Below are the code and all the weights of a small trained network. Each question names an input and a class and asks about switching units off, where a switched-off unit gives its printed mean instead of its output.

import numpy as np


def w(rows, s, z=0):
    codes = np.array(rows[::2]) - 128.0
    scale = np.full(codes.shape[1], s)
    scale[-1] = z or s
    return codes * scale


def norm(h):
    return h / np.sqrt((h * h).mean(-1, keepdims=True) + 1e-5)


def f(y):
    return np.maximum(y, 0)


def log_softmax(a):
    a = a - a.max(-1, keepdims=True)
    return a - np.log(np.exp(a).sum(-1, keepdims=True))


def net(x, mask):
    res = np.array(x, float).reshape(1, 2) / 4 @ E
    u = 0
    for l in range(3):
        y = f(norm(res) @ A[l][:, :-1].T + A[l][:, -1])
        res = res + np.where(mask[u : u + 11], y, B[l][:, -1]) @ B[l][:, :-1]
        u += 11
    return log_softmax(norm(res)[-1] @ U[:, :-1].T + U[:, -1])


A, B = {}, {}
E = w([
[155,1,187],'x0',
[119,48,27],'x1',
],0.0032)
A[0] = w([
[199,86,2,119],'L0N0',
[47,190,169,95],'L0N1',
[197,149,127,86],'L0N2',
[48,63,156,202],'L0N3',
[148,203,48,129],'L0N4',
[115,134,121,150],'L0N5',
[94,159,157,146],'L0N6',
[106,202,111,2],'L0N7',
[118,153,125,14],'L0N8',
[156,32,188,97],'L0N9',
[40,2,145,114],'L0N10',
],0.0095,0.0016)
B[0] = w([
[67,216,85,247],'L0N0',
[156,123,96,195],'L0N1',
[147,62,255,138],'L0N2',
[81,189,200,203],'L0N3',
[196,116,108,231],'L0N4',
[146,179,170,143],'L0N5',
[125,221,144,170],'L0N6',
[110,104,163,189],'L0N7',
[17,74,151,139],'L0N8',
[122,60,161,255],'L0N9',
[92,183,154,252],'L0N10',
],0.0058,0.0052)
A[1] = w([
[85,141,141,135],'L1N0',
[112,101,83,79],'L1N1',
[102,131,43,106],'L1N2',
[150,138,137,102],'L1N3',
[181,138,5,173],'L1N4',
[69,57,83,70],'L1N5',
[73,126,135,145],'L1N6',
[83,147,130,126],'L1N7',
[57,115,63,98],'L1N8',
[133,110,35,83],'L1N9',
[149,110,60,3],'L1N10',
],0.013,0.0023)
B[1] = w([
[154,89,106,206],'L1N0',
[122,46,91,140],'L1N1',
[131,87,158,207],'L1N2',
[173,196,121,150],'L1N3',
[24,160,139,253],'L1N4',
[153,224,129,142],'L1N5',
[44,149,37,204],'L1N6',
[138,117,20,200],'L1N7',
[130,237,166,204],'L1N8',
[254,51,164,183],'L1N9',
[151,151,158,153],'L1N10',
],0.0062,0.0049)
A[2] = w([
[146,128,249,239],'L2N0',
[130,177,112,155],'L2N1',
[234,162,146,144],'L2N2',
[158,133,174,137],'L2N3',
[84,132,142,97],'L2N4',
[153,152,132,85],'L2N5',
[111,60,112,88],'L2N6',
[173,153,73,126],'L2N7',
[97,78,130,113],'L2N8',
[66,145,108,141],'L2N9',
[90,198,105,251],'L2N10',
],0.013,0.0016)
B[2] = w([
[106,137,93,214],'L2N0',
[134,93,154,193],'L2N1',
[169,69,44,167],'L2N2',
[67,85,84,157],'L2N3',
[182,190,120,171],'L2N4',
[213,160,101,145],'L2N5',
[54,120,126,141],'L2N6',
[75,17,140,149],'L2N7',
[172,3,249,150],'L2N8',
[125,79,181,202],'L2N9',
[185,129,140,254],'L2N10',
],0.0067,0.0096)
U = w([
[146,89,148,34],'0',
[143,150,111,1],'1',
[90,85,231,215],'2',
[76,227,120,210],'3',
[149,133,146,25],'4',
[219,203,235,181],'5',
[103,102,59,95],'6',
[249,122,49,182],'7',
],0.018,0.0085)

Each question gives the input, the list of numbers given to net, and the class t.
The units are the neurons (one row each of A and B). Each row of codes is followed by its name. A weight is (code - 128) times the scale printed after its matrix; where a second scale follows, it is the last column's (A, B and U).
mask holds one flag per neuron, layer by layer. A switched-off neuron (its flag False) gives its mean, the last column of its row in B, instead of its output. The means were averaged over made-up inputs and are rounded, as every weight is.
A unit's drop is (log p(t) with every unit on - log p(t) with that unit switched off) / (log p(t) with every unit on - log p(t) with every unit switched off).
The circuit of an input: a set's keep is (log p(t) with only the set's units on - log p(t) with every unit switched off) / (log p(t) with every unit on - log p(t) with every unit switched off). Starting from the 12 units with the biggest drops (on a tie, the unit counted first), units are removed one at a time, each time the one whose removal leaves the highest keep (on an exact tie, the one counted first), for as long as the keep stays at least 0.8.
circuit, biggest first: the units of the circuit, biggest drop first
unit that matters most: the unit with the biggest drop
top k neurons: the k neurons with the biggest drops, biggest first
top k neurons in layer l: the k neurons of layer l with the biggest drops, biggest first
drop of u: that unit's drop, to one decimal
input [-3,7], class 3: circuit, biggest first	(L1N8)
input [-1,0], class 5: top 4 neurons in layer 0	(L0N9; L0N4; L0N3; L0N10)
input [-2,7], class 3: top 2 neurons in layer 1	(L1N4; L1N8)
input [-4,5], class 5: top 4 neurons	(L1N4; L0N0; L1N9; L1N8)
input [-5,7], class 5: top 2 neurons in layer 1	(L1N4; L1N8)
input [-3,3], class 5: top 3 neurons	(L1N4; L0N0; L1N9)
input [-4,-2], class 7: top 2 neurons	(L0N7; L0N0)
input [0,6], class 3: top 2 neurons	(L0N0; L1N8)
input [6,8], class 3: top 2 neurons in layer 1	(L1N6; L1N8)
input [-6,-6], class 7: top 2 neurons	(L1N4; L2N2)
input [2,-8], class 7: top 2 neurons	(L1N4; L2N2)
input [-7,-3], class 5: top 4 neurons in layer 1	(L1N9; L1N4; L1N0; L1N7)
input [-2,4], class 5: top 2 neurons	(L1N4; L1N8)
input [-5,0], class 5: top 2 neurons	(L1N4; L0N4)
input [0,2], class 3: circuit, biggest first	(L0N0)
input [-8,5], class 5: top 2 neurons	(L1N4; L1N9)
input [-8,-2], class 5: top 2 neurons	(L1N4; L0N3)
input [-5,-3], class 7: top 2 neurons	(L0N7; L0N0)
input [5,5], class 3: top 2 neurons	(L0N0; L1N6)
input [-3,-2], class 7: unit that matters most	L0N7
input [8,8], class 3: top 2 neurons in layer 0	(L0N0; L0N10)
input [1,4], class 3: drop of L0N0	0.1
input [4,-7], class 6: drop of L0N0	0.3
input [-8,3], class 5: drop of L1N4	1.2
input [2,-7], class 7: top 2 neurons	(L1N4; L2N2)
